Here is a tiny trained network, its code and every weight. The questions are about switching its units off for an input and a class, where a switched-off unit gives its printed mean instead of its output.

import numpy as np


def w(rows, s, z=0):
    codes = np.array(rows[::2]) - 128.0
    scale = np.full(codes.shape[1], s)
    scale[-1] = z or s
    return codes * scale


def f(y):
    return np.maximum(y, 0)


def log_softmax(a):
    a = a - a.max(-1, keepdims=True)
    return a - np.log(np.exp(a).sum(-1, keepdims=True))


def net(x, mask):
    res = np.array(x, float).reshape(1, 5) / 4 @ E
    y = f(res @ A[0][:, :-1].T + A[0][:, -1])
    res = res + np.where(mask, y, B[0][:, -1]) @ B[0][:, :-1]
    return log_softmax(res[-1] @ U[:, :-1].T + U[:, -1])


A, B = {}, {}
E = w([
[193,114,2],'x0',
[61,75,26],'x1',
[39,237,119],'x2',
[58,75,157],'x3',
[54,82,110],'x4',
],0.0058)
A[0] = w([
[101,162,171,18],'N1',
[113,145,165,196],'N2',
[133,99,60,161],'N3',
[173,127,156,101],'N4',
[42,61,144,47],'N5',
[192,23,100,247],'N6',
[112,175,123,130],'N7',
[111,75,165,250],'N8',
[137,71,184,126],'N9',
[145,79,61,55],'N10',
[186,109,82,200],'N11',
[129,252,82,177],'N12',
[164,133,178,247],'N13',
[63,236,117,74],'N14',
],0.016,0.0025)
B[0] = w([
[153,93,158,175],'N1',
[140,138,99,184],'N2',
[34,103,93,206],'N3',
[141,173,136,172],'N4',
[6,104,234,208],'N5',
[131,174,40,254],'N6',
[141,95,100,170],'N7',
[139,188,156,198],'N8',
[199,165,170,189],'N9',
[31,116,59,199],'N10',
[75,164,68,211],'N11',
[220,31,74,235],'N12',
[166,184,100,206],'N13',
[191,1,115,230],'N14',
],0.019,0.0084)
U = w([
[170,223,181,65],'0',
[34,129,241,131],'1',
[102,254,136,233],'2',
[171,24,95,161],'3',
[160,121,76,253],'4',
[161,181,200,11],'5',
[67,163,35,36],'6',
[125,253,92,80],'7',
],0.008,0.0058)

Each question gives the input, the list of numbers given to net, and the class t.
The units are the neurons (one row each of A and B). Each row of codes is followed by its name. A weight is (code - 128) times the scale printed after its matrix; where a second scale follows, it is the last column's (A, B and U).
mask holds one flag per neuron, in row order. A switched-off neuron (its flag False) gives its mean, the last column of its row in B, instead of its output. The means were averaged over made-up inputs and are rounded, as every weight is.
A unit's drop is (log p(t) with every unit on - log p(t) with that unit switched off) / (log p(t) with every unit on - log p(t) with every unit switched off).
The circuit of an input: a set's keep is (log p(t) with only the set's units on - log p(t) with every unit switched off) / (log p(t) with every unit on - log p(t) with every unit switched off). Starting from the 12 units with the biggest drops (on a tie, the unit counted first), units are removed one at a time, each time the one whose removal leaves the highest keep (on an exact tie, the one counted first), for as long as the keep stays at least 0.8.
circuit, biggest first: the units of the circuit, biggest drop first
unit that matters most: the unit with the biggest drop
k most important neurons: the k neurons with the biggest drops, biggest first
drop of u: that unit's drop, to one decimal
input [6,7,5,-8,6], class 3: unit that matters most : N12
input [-2,-5,2,-3,-3], class 3: circuit, biggest first : N12, N6
input [-4,-6,-6,7,5], class 0: circuit, biggest first : N9, N8
input [8,-5,-2,1,-8], class 7: 2 most important neurons : N14, N4
input [-3,1,2,-3,6], class 1: circuit, biggest first : N12, N6
input [-7,6,-5,-1,0], class 2: circuit, biggest first : N14, N12
input [8,-1,2,-3,-7], class 6: 3 most important neurons : N11, N14, N3
input [3,-5,-7,1,7], class 6: 3 most important neurons : N6, N10, N11
input [-7,-8,1,2,4], class 5: 2 most important neurons : N6, N1
input [-3,3,6,4,3], class 1: 3 most important neurons : N5, N12, N6
input [8,5,7,5,3], class 3: 3 most important neurons : N14, N12, N6
input [-1,-4,-1,6,-3], class 7: drop of N5 : 0.3
input [-8,1,-5,-3,-1], class 2: drop of N10 : -0.1
input [-5,4,8,3,0], class 3: drop of N14 : 0.3
input [6,-2,1,-1,6], class 6: most important neuron : N14
